Rows with their classes:
[-100    6    4   -3  -31  -20   39  -12   33   16  -36  -21   -2   68
   -3  -10  -47   22   -3    5   37    8  -27   -6  -69  -42   -7   35
   12  -19   41  -34] -> Pibam
[-56 -16  -2  -1 -29 -18  19  23  45  31 -14  -6 -14  51  -8  -9 -47  10
 -17 -12  21  43 -22   1 -41  40 -10   7 -10 -21  20   2] -> Pibam
[-90 -33  -4 -11 -14 -19  20   0  24  19 -26 -25  -6  76  -4  -3 -63  12
  -8  -5  50  51 -24  -3 -41   6 -15  27 -11 -22  31   6] -> Pibam
[-89   0 -25 -12 -42 -13  37 -29  29  57 -23 -16   5  29  -7  -6 -54  31
   4  11  31  35 -29  30 -28 -40 -35  31  23 -19  51   8] -> Pibam
[-66  30 -14 -16 -28 -23  35 -25  31   6 -21  -1  -6  33 -22 -10 -39  27
  -9  14  43  18 -10  -2 -26 -47  -4  36  32 -28  39  -4] -> Pibam
[-65  12   8  -8 -19 -23  54 -46  24  17 -33 -29   7  34 -27   9 -46  32
  12  20  40  28 -39  -1 -13 -57  -3  37  20 -13  30  -8] -> Pibam
[-54   7   1  -1 -12   3  56 -17  29  14 -35 -11   6  46  -8 -16 -35   8
  18  34  47  30 -18 -21 -19   3  -3  34  20   6  14  -4] -> Luf
[-45  -2  -1 -13 -12 -21  40 -12  15   6 -16 -15   2  46 -28 -14  -1   7
  -2  22  57  17 -19 -14 -24 -42   1  37  15  -5  17  -2] -> Luf
[-73   3 -12  -7 -23  -9  21 -27  18 -12 -35 -14   0  53  -6  12 -34  16
   5  11  38  23 -21 -19 -10 -67  -5  20  12 -33  42 -14] -> Pibam
[-71  21  -4  -5 -42 -12  20   7  49 -16 -13 -33   5  45 -42  -3 -38  15
  -3  23  32  -4 -19   7 -12 -34   7   9 -13  -3  34 -16] -> ven
[-74 -10   8 -11 -36 -12  13 -25  14   8 -50 -15 -13  59  -6  -4 -37   0
  -8 -10  33  29 -31 -13 -31 -52 -11  36   1 -22  36 -20] -> Pibam
[-70  30 -19  -5  -5 -35  71  -7  23   4 -54 -12 -10  16 -43 -26 -28  12
  10  33  33  -3 -17   6 -12 -47  10  40  14  11  17 -25] -> Pibam
[-41  15  11  -9 -42 -10   6 -20  29  -2 -17 -29   5  72 -33 -14 -48  13
   3  29  77  20 -19 -14 -25 -37  -4  32   6   1  10   3] -> Pibam
[-77  29 -14 -18 -27 -16  44 -32  32  22 -36   4 -11  44 -28   2 -28  42
  -3  -9  37  10 -25 -18 -27 -70  -7  21  16 -44  43   8] -> Pibam
[-74   5   1  -8 -12 -33  46 -24  40  10 -19 -20  19  45 -25   4 -37  36
   8  26  35  21 -17  -8 -26 -49   5  35  23 -30  39   1] -> Pibam
[-56  27   2   0 -34 -11  33 -47  26  22 -19   3   8  49  -7  -1 -41  22
   0  39  42  14 -14 -23  -8 -72   9  30  45 -19  25 -15] -> Pibam
[-45  10   5   2 -29 -25   5  18  60 -18  15  29  -3  34 -44  -4 -50  19
  -7  26  19   9 -14  13 -21  25  -1  -4 -26 -20  34 -24] -> ven
[-63  -7 -12 -28 -45 -18  43 -19  11  10 -26 -21   2  45 -18  -5 -65   6
  -3  32  48  32 -13  -9  -7 -20  -3  25  12  -6  17  -8] -> Luf
[-26  12 -12   1 -22  16   9  -3  53  -3 -11 -22   2  31 -38   2 -41  30
  -4  20  37  -1 -15  -1  -5  -7  -3  19   2 -14  23  14] -> ven
[-62  -4 -19  -4 -43 -11  34 -15  37   2 -19 -29   6  33 -73  -2 -45  35
   2  34  42  21 -32   4 -18 -29  39  34   5 -16  33  -8] -> Pibam
[-64   8 -11 -13 -24 -16  -4 -27  30  -4  -5   1  -2  42 -19   6 -43  28
   3  10  31  -2 -24  -8 -13 -55   2  23  15 -30  37  -7] -> Pibam
[-57   4 -33  -8 -23   2  59 -14  48  28 -32 -24  10  42 -15 -12 -45  24
   1  38  40  28 -19   2 -23 -12  -1  46  10 -15  39 -22] -> Luf
[-73 -12 -24 -15 -40 -13  23 -39  18  -7 -45 -30   8  55 -39  -6 -53  20
  12  56  59  30 -20 -11 -21 -68   3  58  13   1  35 -21] -> Pibam
[-75  -7 -13   5 -35  -9  47  41  10  32 -48  -9   0  19  17  -8 -40   7
   0  15  21  37 -29  -5 -35  -8   1  64  17 -15  38  -7] -> Luf
[-54  23  39   8 -29 -29  11  18  68 -17  -1 -11  -6  47 -29   4 -41  13
  19   8  24   0 -32   3 -21  -2  -1   5  -2  -6  32 -11] -> ven
[-60  20 -25 -10 -31 -30  39 -22  31  14 -18  -8 -16  39 -17  -7 -36  29
  -3  18  40   6 -23  -1 -25 -49   0  34   6 -21  37   3] -> Pibam
[-76   2  -5  -7 -55 -14  32 -23  19   5 -34 -10  -1  41 -11  -7 -38  13
   8   3  31  10 -16  -7 -37 -24  -3  27  -2 -15  49   0] -> Pibam
[-53  24   8  -6 -38 -15  27 -11  58   7 -21 -51   9  67 -17 -22 -45  16
  -3  16  49  33  12  -9 -29   2  -7  46   5  -9  -1  -3] -> Pibam
[-68   6   8   2  -7 -13   8 -30  36  13 -16  -4   2  54 -21   3 -47  19
  -3  18  47  22 -21  -4 -17 -45   0  22  10 -22  24  -9] -> Pibam
[-71   8 -18 -14 -29 -26  48  -2  37  14 -50 -20   1  37 -11 -17 -45  16
   7  13  40  31 -32  -9 -11 -23  -5  47  13 -16  38 -13] -> Pibam
[-97 -10   0 -28 -52 -14  32 -24  14  -3 -38 -24  18  43 -13  -4 -50  26
  19 -15  42  34 -22  -3 -48 -55   2  37   6 -48  43 -18] -> Pibam
[-72  19  -8  -4 -28 -25  32 -37  32  10 -33  -7  -9  39 -11  -7 -33  21
  15 -34  33  17 -29  -8 -22 -42  22  46  23 -18  40 -12] -> Pibam
[-82  -6 -54 -12 -12  -8  40 -21  12  31 -26 -16   3  12 -20   0 -77   4
  -9  44  52  26 -25   1 -16 -34  12  47  20 -24  22  -8] -> Luf
[-93  15 -20 -26 -29  68  34 -40  28   5 -46 -13   1  31 -14 -13 -34  24
  11  -4  24  12 -27  14 -33 -71  -5  29   1 -26  47 -13] -> Pibam
[-65 -15   4   1 -40 -15  18 -26  23  10 -33  -2   9  79 -34  13 -60  -2
 -12  21  56  36 -19 -30 -13 -43  -4  43  10 -22  27   5] -> Pibam

Rows, each with its class:
[-43  28 -17 -18 -45   1  38  -4 -12  25 -50  16  15 -58  18  -7  42   2
  13 -29 -12  10   3 -20 -15 -14 -11  35  30 -12  -4   3] -> dekib
[ 17 -21  -2   8  17  13  59 -14 -43  37 -19  34 -31 -20  22  15  62  -1
  11 -20 -12  43  23  -4  -2 -13  -4  14   5  -7  -8   2] -> vusob
[ -2  33  13   5 -18   8  71  14   8   6  -9   5  -2 -26 -25 -17  14   5
 -14 -26  -4  22   4  -4  -1   2  -8  21  25 -15  -9 -21] -> dekib
[ -5  12  -7   7   0   8  50 -11   3  16  -3  -5   3 -34  -1 -21   0  21
 -44  -7   1   4   4  -7   2  -3  15  26  30  -9 -19 -18] -> dekib
[ 17 -13  -4 -22   3 -13  12 -30 -21  36 -46   5  -5 -32  31   4  45  -6
  30 -17  -7  19   4   1 -14 -19  10 -16   2 -12  -1  26] -> vusob
